Here is a tiny trained network, its code and every weight. The questions are about switching its units off for an input and a class, where a switched-off unit gives its printed mean instead of its output.

import numpy as np


def w(rows, s, z=0):
    codes = np.array(rows[::2]) - 128.0
    scale = np.full(codes.shape[1], s)
    scale[-1] = z or s
    return codes * scale


def f(y):
    return np.maximum(y, 0)


def log_softmax(a):
    a = a - a.max(-1, keepdims=True)
    return a - np.log(np.exp(a).sum(-1, keepdims=True))


def net(x, mask):
    res = np.array(x, float).reshape(1, 6) / 4 @ E
    y = f(res @ A[0][:, :-1].T + A[0][:, -1])
    res = res + np.where(mask, y, B[0][:, -1]) @ B[0][:, :-1]
    return log_softmax(res[-1] @ U[:, :-1].T + U[:, -1])


A, B = {}, {}
E = w([
[129,129,126,128,129,127,126,130,128],'x0',
[127,129,129,127,127,132,129,128,132],'x1',
[169,131,60,1,10,126,134,135,132],'x2',
[95,3,27,130,172,129,122,165,167],'x3',
[247,82,114,169,134,144,125,20,142],'x4',
[129,128,127,127,131,125,129,129,126],'x5',
],0.0094)
A[0] = w([
[2,117,114,115,143,134,108,195,110,154],'neuron 1',
[87,214,139,39,42,127,144,198,117,108],'neuron 2',
[239,132,132,120,75,157,120,38,126,17],'neuron 3',
[167,30,94,184,199,142,137,104,172,97],'neuron 4',
[148,48,104,225,227,160,132,94,177,108],'neuron 5',
[39,194,236,219,213,129,113,145,96,53],'neuron 6',
[181,192,236,163,121,114,131,63,82,88],'neuron 7',
[192,135,126,118,106,138,120,82,123,61],'neuron 8',
[226,107,91,125,91,133,104,44,129,111],'neuron 9',
[68,112,125,138,156,112,135,166,132,58],'neuron 10',
[14,122,125,130,172,110,129,216,130,62],'neuron 11',
[173,96,76,83,75,127,117,113,119,124],'neuron 12',
[120,245,160,48,31,151,161,156,101,116],'neuron 13',
[188,219,214,175,128,121,123,65,80,49],'neuron 14',
[77,47,35,85,137,125,118,186,167,33],'neuron 15',
[146,69,104,187,194,156,152,104,140,84],'neuron 16',
[38,123,125,125,181,91,131,198,120,55],'neuron 17',
[71,37,39,91,123,123,116,181,158,46],'neuron 18',
[198,65,35,32,41,122,132,105,149,2],'neuron 19',
[78,135,202,177,178,137,109,121,123,157],'neuron 20',
],0.006,0.0091)
B[0] = w([
[187,163,119,141,140,154,189,174,171,247],'neuron 1',
[93,99,213,49,53,52,76,73,66,228],'neuron 2',
[231,236,195,49,63,75,247,182,123,181],'neuron 3',
[44,50,144,109,89,101,55,87,83,226],'neuron 4',
[43,29,148,117,97,100,57,88,84,254],'neuron 5',
[246,244,196,43,60,89,251,172,130,237],'neuron 6',
[124,96,44,194,208,207,150,188,207,224],'neuron 7',
[153,161,157,109,105,120,157,150,124,153],'neuron 8',
[161,148,107,151,161,153,163,172,161,226],'neuron 9',
[111,95,104,142,148,143,113,129,132,147],'neuron 10',
[109,83,50,203,206,206,110,155,201,193],'neuron 11',
[164,163,118,140,158,154,184,175,171,213],'neuron 12',
[99,111,213,34,57,59,81,75,70,234],'neuron 13',
[95,58,26,217,218,219,118,176,211,207],'neuron 14',
[239,230,182,70,89,102,232,169,145,207],'neuron 15',
[76,81,141,115,104,109,80,88,97,191],'neuron 16',
[106,72,55,203,190,191,110,135,172,173],'neuron 17',
[217,213,164,94,106,125,224,171,145,214],'neuron 18',
[89,52,23,254,249,228,117,159,208,219],'neuron 19',
[172,145,92,145,159,161,178,182,175,238],'neuron 20',
],0.0072,0.0065)
U = w([
[185,245,157,100,105,107,179,150,129,208],'0',
[110,82,67,200,196,185,119,140,166,145],'1',
[42,90,168,104,86,60,32,58,34,2],'2',
],0.012,0.0034)

Each question gives the input, the list of numbers given to net, and the class t.
The units are the neurons (one row each of A and B). Each row of codes is followed by its name. A weight is (code - 128) times the scale printed after its matrix; where a second scale follows, it is the last column's (A, B and U).
mask holds one flag per neuron, in row order. A switched-off neuron (its flag False) gives its mean, the last column of its row in B, instead of its output. The means were averaged over made-up inputs and are rounded, as every weight is.
A unit's drop is (log p(t) with every unit on - log p(t) with that unit switched off) / (log p(t) with every unit on - log p(t) with every unit switched off).
The circuit of an input: a set's keep is (log p(t) with only the set's units on - log p(t) with every unit switched off) / (log p(t) with every unit on - log p(t) with every unit switched off). Starting from the 12 units with the biggest drops (on a tie, the unit counted first), units are removed one at a time, each time the one whose removal leaves the highest keep (on an exact tie, the one counted first), for as long as the keep stays at least 0.8.
units of the circuit, in order: the units of the circuit, biggest drop first
k most important neurons: the k neurons with the biggest drops, biggest first
drop when u is switched off: that unit's drop, to one decimal
input [7,-4,7,2,8,-3], class 1: units of the circuit, in order -> (neuron 19)
input [2,1,6,1,3,-1], class 1: 3 most important neurons -> (neuron 19; neuron 6; neuron 15)
input [6,-2,0,-3,2,-3], class 1: 2 most important neurons -> (neuron 6; neuron 15)
input [-3,6,6,7,-1,1], class 0: 2 most important neurons -> (neuron 15; neuron 18)
input [-6,1,1,7,0,-2], class 0: 2 most important neurons -> (neuron 15; neuron 18)
input [-7,2,-5,1,8,-7], class 2: units of the circuit, in order -> (neuron 5; neuron 4)
input [0,0,-5,-1,-4,-3], class 0: 2 most important neurons -> (neuron 6; neuron 19)
input [8,-1,-1,-5,5,1], class 1: 3 most important neurons -> (neuron 14; neuron 7; neuron 6)
input [-4,7,-8,-6,1,-5], class 1: 2 most important neurons -> (neuron 14; neuron 7)
input [5,1,8,8,-4,-2], class 0: 2 most important neurons -> (neuron 15; neuron 18)
input [-2,8,2,-5,-7,-3], class 2: 2 most important neurons -> (neuron 2; neuron 13)
input [4,7,-8,-3,0,7], class 0: 3 most important neurons -> (neuron 6; neuron 19; neuron 11)
input [-6,-3,-4,0,-5,-8], class 0: 3 most important neurons -> (neuron 6; neuron 19; neuron 14)
input [-4,-7,6,6,-8,2], class 0: units of the circuit, in order -> (neuron 15)
input [-1,5,7,8,0,4], class 0: 4 most important neurons -> (neuron 15; neuron 18; neuron 14; neuron 7)
input [-3,8,1,-8,-6,1], class 2: 2 most important neurons -> (neuron 13; neuron 2)
input [0,1,-5,-7,7,-3], class 1: drop when neuron 7 is switched off -> 0.1
input [-3,5,-3,-8,8,5], class 1: drop when neuron 7 is switched off -> 0.3
input [-5,8,-8,-6,2,-7], class 1: drop when neuron 16 is switched off -> 0.0
input [-3,-4,1,0,-8,2], class 2: units of the circuit, in order -> (neuron 2)
input [-8,-6,-6,-7,1,-8], class 1: drop when neuron 18 is switched off -> 0.1
